Here is a tiny trained network, its code and every weight. The questions are about switching its units off for an input and a target symbol, where a switched-off unit gives its printed mean instead of its output.

import numpy as np


def w(rows, s, z=0):
    codes = np.array(rows[::2]) - 128.0
    scale = np.full(codes.shape[1], s)
    scale[-1] = z or s
    return codes * scale


def f(y):
    return y / 2 * (1 + np.tanh(0.7978845608 * (y + 0.044715 * y**3)))


def softmax(a):
    e = np.exp(a - a.max(-1, keepdims=True))
    return e / e.sum(-1, keepdims=True)


def log_softmax(a):
    a = a - a.max(-1, keepdims=True)
    return a - np.log(np.exp(a).sum(-1, keepdims=True))


def net(x, mask):
    ids = ['ΓΛΞΦΨβεζημπτω'.index(c) for c in x.split()]
    T = len(ids)
    res = E[ids] + P[:T]
    q, k, v = (res @ M[0].T for M in (Q, K, V))
    z = softmax(np.where(np.tri(T) > 0, q @ k.T / 2**0.5, -1e9)) @ v
    res = res + np.where(mask[0], z, O[0][:, -1]) @ O[0][:, :-1]
    y = f(res @ A[0][:, :-1].T + A[0][:, -1])
    res = res + np.where(mask[1:17], y, B[0][:, -1]) @ B[0][:, :-1]
    return log_softmax(res[-1] @ U[:, :-1].T + U[:, -1])


Q, K, V, O, A, B = {}, {}, {}, {}, {}, {}
E = w([
[129,120,96,89,151],'Γ',
[135,165,117,221,49],'Λ',
[149,106,100,164,94],'Ξ',
[184,139,157,3,86],'Φ',
[86,187,131,154,82],'Ψ',
[165,76,101,92,139],'β',
[71,149,128,140,131],'ε',
[63,166,173,104,116],'ζ',
[135,80,91,200,112],'η',
[176,98,197,107,9],'μ',
[183,229,123,88,45],'π',
[100,68,143,122,186],'τ',
[203,94,239,194,78],'ω',
],0.019)
P = w([
[192,199,131,137,232],'0',
[13,104,99,109,58],'1',
[165,204,187,226,154],'2',
[12,106,101,120,40],'3',
[174,204,192,221,138],'4',
[2,117,96,120,26],'5',
],0.0095)
Q[0] = w([
[204,173,205,167,203],'h1',
[255,163,184,79,171],'h1',
],0.0061)
K[0] = w([
[116,101,121,197,166],'h1',
[49,144,40,122,254],'h1',
],0.0089)
V[0] = w([
[195,87,234,75,79],'h1',
[67,3,229,219,217],'h1',
],0.0063)
O[0] = w([
[243,99,224,105,3,186],'h1',
[97,81,197,211,216,2],'h1',
],0.012,0.0049)
A[0] = w([
[102,77,187,80,103,123],'n1',
[116,176,125,180,75,31],'n2',
[197,178,98,114,125,121],'n3',
[127,83,70,128,72,68],'n4',
[157,135,127,174,179,198],'n5',
[51,79,118,105,116,122],'n6',
[106,170,54,111,112,142],'n7',
[121,114,131,53,161,79],'n8',
[100,149,150,38,158,106],'n9',
[152,83,114,66,190,133],'n10',
[168,116,125,143,92,142],'n11',
[158,101,221,179,109,231],'n12',
[86,132,122,84,85,71],'n13',
[42,68,131,142,127,2],'n14',
[192,137,139,100,125,137],'n15',
[105,4,55,126,140,163],'n16',
],0.013,0.0061)
B[0] = w([
[78,67,50,160,99,205],'n1',
[97,83,87,134,189,196],'n2',
[167,110,122,143,86,237],'n3',
[48,163,161,166,103,219],'n4',
[76,137,190,200,76,171],'n5',
[254,145,134,159,192,149],'n6',
[122,175,89,96,146,245],'n7',
[45,93,104,154,130,144],'n8',
[78,121,131,100,116,174],'n9',
[95,31,95,180,167,142],'n10',
[115,102,166,78,138,224],'n11',
[173,130,122,39,161,253],'n12',
[111,113,218,151,213,230],'n13',
[195,102,170,180,127,140],'n14',
[135,107,145,212,185,223],'n15',
[141,165,88,91,49,156],'n16',
],0.01,0.012)
U = w([
[175,118,129,42,124,222],'Γ',
[80,217,213,62,92,151],'Λ',
[195,162,128,173,22,64],'Ξ',
[213,191,221,112,202,162],'Φ',
[128,65,186,126,106,75],'Ψ',
[115,104,27,117,67,96],'β',
[73,173,164,137,254,49],'ε',
[113,117,218,156,249,144],'ζ',
[38,57,28,125,218,2],'η',
[196,216,145,100,68,223],'μ',
[52,114,193,187,99,120],'π',
[128,175,54,27,168,97],'τ',
[171,59,79,175,185,166],'ω',
],0.0088,0.0064)

Each question gives the input, a string of symbols that net reads in full, and the target symbol t.
The units are the heads (2 rows each of Q, K, V and O) and the neurons (one row each of A and B). Each row of codes is followed by its name. A weight is (code - 128) times the scale printed after its matrix; where a second scale follows, it is the last column's (O, A, B and U).
mask holds one flag per unit, heads first, then neurons. A switched-off unit (its flag False) gives its mean, the last column of its rows in O or B, instead of its output. The means were averaged over made-up inputs and are rounded, as every weight is.
A unit's drop is (log p(t) with every unit on - log p(t) with that unit switched off) / (log p(t) with every unit on - log p(t) with every unit switched off).
The circuit of an input: a set's keep is (log p(t) with only the set's units on - log p(t) with every unit switched off) / (log p(t) with every unit on - log p(t) with every unit switched off). Starting from the 12 units with the biggest drops (on a tie, the unit counted first), units are removed one at a time, each time the one whose removal leaves the highest keep (on an exact tie, the one counted first), for as long as the keep stays at least 0.8.
circuit, biggest first: the units of the circuit, biggest drop first
unit that matters most: the unit with the biggest drop
top k neurons: the k neurons with the biggest drops, biggest first
drop of u: that unit's drop, to one decimal
input β Φ μ η Φ Γ, target π: top 2 neurons -> (n4, n1)
input ω Φ β, target Φ: circuit, biggest first -> (h1, n1, n12)
input ω π π, target Φ: circuit, biggest first -> (n15, n1)
input Γ η Ξ β Φ ζ, target π: circuit, biggest first -> (h1, n1, n13, n4)
input Γ μ ω μ, target Ψ: top 3 neurons -> (n1, n12, n15)
input ζ ω ζ, target Φ: top neuron -> (n12)
input ζ Γ μ Γ, target Ψ: circuit, biggest first -> (h1, n7)
input Γ ω μ η ε ω, target Γ: circuit, biggest first -> (n12, h1, n13)
input Λ τ η η Γ η, target Ξ: top 3 neurons -> (n16, n14, n12)
input η Ξ Φ Γ, target π: top 2 neurons -> (n4, n12)
input Γ Ψ β ζ Ψ ζ, target ζ: top 2 neurons -> (n6, n13)
input μ Λ Γ Λ, target Ψ: circuit, biggest first -> (h1, n2, n11)
input ε τ η ω η, target Φ: circuit, biggest first -> (n12, n1)
input Ψ Γ π π π τ, target Λ: top 3 neurons -> (n4, n13, n7)
input Γ β Ψ Γ π Λ, target Λ: unit that matters most -> n7
input ε β η, target π: circuit, biggest first -> (n5, h1)
input π β Γ β, target Λ: top 2 neurons -> (n4, n13)
input Γ η Ξ, target π: circuit, biggest first -> (h1, n5)
input Ξ π Ξ Γ μ μ, target Ψ: top 3 neurons -> (n12, n1, n11)
input ε β Γ Ξ Γ Λ, target η: unit that matters most -> n2
input Ξ Γ μ, target Γ: top 3 neurons -> (n13, n4, n12)
input τ ω τ β Ψ ζ, target Γ: circuit, biggest first -> (h1, n12, n15, n4)
input Λ π τ Λ, target Λ: top 3 neurons -> (n4, n7, n13)
input Γ π ω ε Ψ, target Φ: top 2 neurons -> (n1, n12)
input Ξ μ ζ η β ε, target Ψ: top 3 neurons -> (n1, n7, n12)
input β β ω Γ μ τ, target Ψ: top 3 neurons -> (n1, n7, n15)
input ζ Ψ Γ μ β τ, target Ψ: unit that matters most -> h1
input β μ β Ξ, target Ψ: drop of n11 -> 0.2
